Below are the code and all the weights of a small trained network. Each question names an input and a class and asks about switching units off, where a switched-off unit gives its printed mean instead of its output.

import numpy as np


def w(rows, s, z=0):
    codes = np.array(rows[::2]) - 128.0
    scale = np.full(codes.shape[1], s)
    scale[-1] = z or s
    return codes * scale


def f(y):
    return np.maximum(y, 0)


def log_softmax(a):
    a = a - a.max(-1, keepdims=True)
    return a - np.log(np.exp(a).sum(-1, keepdims=True))


def net(x, mask):
    res = np.array(x, float).reshape(1, 8) / 4 @ E
    y = f(res @ A[0][:, :-1].T + A[0][:, -1])
    res = res + np.where(mask, y, B[0][:, -1]) @ B[0][:, :-1]
    return log_softmax(res[-1] @ U[:, :-1].T + U[:, -1])


A, B = {}, {}
E = w([
[253,174,164,129,44,180,173],'x0',
[101,26,215,161,77,177,122],'x1',
[126,131,129,129,130,132,126],'x2',
[159,135,187,51,81,86,41],'x3',
[129,131,129,130,130,135,124],'x4',
[133,123,127,126,127,120,132],'x5',
[123,134,139,126,131,136,130],'x6',
[124,136,132,130,131,140,124],'x7',
],0.019)
A[0] = w([
[71,30,168,155,129,162,110,94],'N0',
[108,97,155,115,143,100,44,151],'N1',
[131,71,163,182,103,155,148,217],'N2',
[225,137,204,74,76,136,66,1],'N3',
[110,31,214,141,55,170,108,83],'N4',
[116,155,156,39,54,89,1,170],'N5',
],0.0096,0.0041)
B[0] = w([
[82,64,143,124,106,121,143,205],'N0',
[93,81,135,107,142,124,79,196],'N1',
[114,107,126,183,103,193,161,188],'N2',
[132,215,105,200,152,52,122,231],'N3',
[114,86,152,245,154,84,116,229],'N4',
[130,138,170,78,163,105,35,254],'N5',
],0.013,0.021)
U = w([
[44,148,75,202,237,55,125,235],'0',
[33,51,117,117,104,162,156,123],'1',
[225,202,65,105,92,194,231,163],'2',
[173,107,186,185,25,187,182,82],'3',
[85,129,103,7,180,106,60,101],'4',
[96,58,214,114,143,106,65,1],'5',
[186,220,160,74,79,96,88,90],'6',
],0.012,0.0068)

Each question gives the input, the list of numbers given to net, and the class t.
The units are the neurons (one row each of A and B). Each row of codes is followed by its name. A weight is (code - 128) times the scale printed after its matrix; where a second scale follows, it is the last column's (A, B and U).
mask holds one flag per neuron, in row order. A switched-off neuron (its flag False) gives its mean, the last column of its row in B, instead of its output. The means were averaged over made-up inputs and are rounded, as every weight is.
A unit's drop is (log p(t) with every unit on - log p(t) with that unit switched off) / (log p(t) with every unit on - log p(t) with every unit switched off).
The circuit of an input: a set's keep is (log p(t) with only the set's units on - log p(t) with every unit switched off) / (log p(t) with every unit on - log p(t) with every unit switched off). Starting from all 6 units, units are removed one at a time, each time the one whose removal leaves the highest keep (on an exact tie, the one counted first), for as long as the keep stays at least 0.8.
units of the circuit, in order: the units of the circuit, biggest drop first
unit that matters most: the unit with the biggest drop
k most important neurons: the k neurons with the biggest drops, biggest first
drop when u is switched off: that unit's drop, to one decimal
input [-5,8,8,0,-1,3,-8,-5], class 1: unit that matters most	N5
input [-5,-3,6,1,2,3,4,3], class 4: units of the circuit, in order	[N4, N3]
input [-8,2,6,-3,-6,-1,3,1], class 1: units of the circuit, in order	[N3, N0]
input [3,-5,4,-1,-3,5,5,8], class 2: 2 most important neurons	[N5, N4]
input [2,-3,-3,-4,-2,-7,0,-1], class 2: units of the circuit, in order	[N4, N5, N3]
input [6,7,2,3,-2,-3,3,4], class 0: 2 most important neurons	[N3, N4]
input [1,-2,2,-3,-8,-7,5,3], class 2: 2 most important neurons	[N4, N5]
input [2,7,-6,4,3,3,-4,-6], class 0: 2 most important neurons	[N3, N4]
input [-8,2,2,-8,-2,1,-3,-1], class 1: 2 most important neurons	[N3, N0]
input [4,0,4,8,6,2,-4,-4], class 6: units of the circuit, in order	[N5, N3]
input [-1,2,7,-2,3,-4,0,-6], class 1: units of the circuit, in order	[N3, N5]
input [-7,2,4,-5,6,0,-1,0], class 1: units of the circuit, in order	[N3, N0]
input [3,-1,-7,0,-8,-1,-8,-7], class 2: units of the circuit, in order	[N5, N4]
input [1,7,-5,-7,5,-5,-2,7], class 3: unit that matters most	N2
input [-4,-3,2,1,3,8,-6,4], class 4: 2 most important neurons	[N4, N3]
input [-1,7,2,-4,6,-2,8,-5], class 1: 2 most important neurons	[N0, N3]
input [0,-2,5,7,7,7,0,-7], class 4: 2 most important neurons	[N5, N1]
input [4,4,-6,-1,-2,4,-5,-3], class 3: 2 most important neurons	[N2, N5]
input [1,-3,-2,8,4,-7,-2,-6], class 6: 2 most important neurons	[N3, N0]
input [2,-1,-3,4,-7,0,-8,-4], class 6: units of the circuit, in order	[N4]
input [-8,5,-7,1,2,1,8,-5], class 5: drop when N3 is switched off	0.0
input [6,7,6,4,6,6,1,2], class 0: drop when N3 is switched off	0.6
input [2,-1,5,6,-5,1,0,2], class 6: drop when N3 is switched off	0.4
input [3,7,-8,5,5,4,5,2], class 0: drop when N3 is switched off	0.9
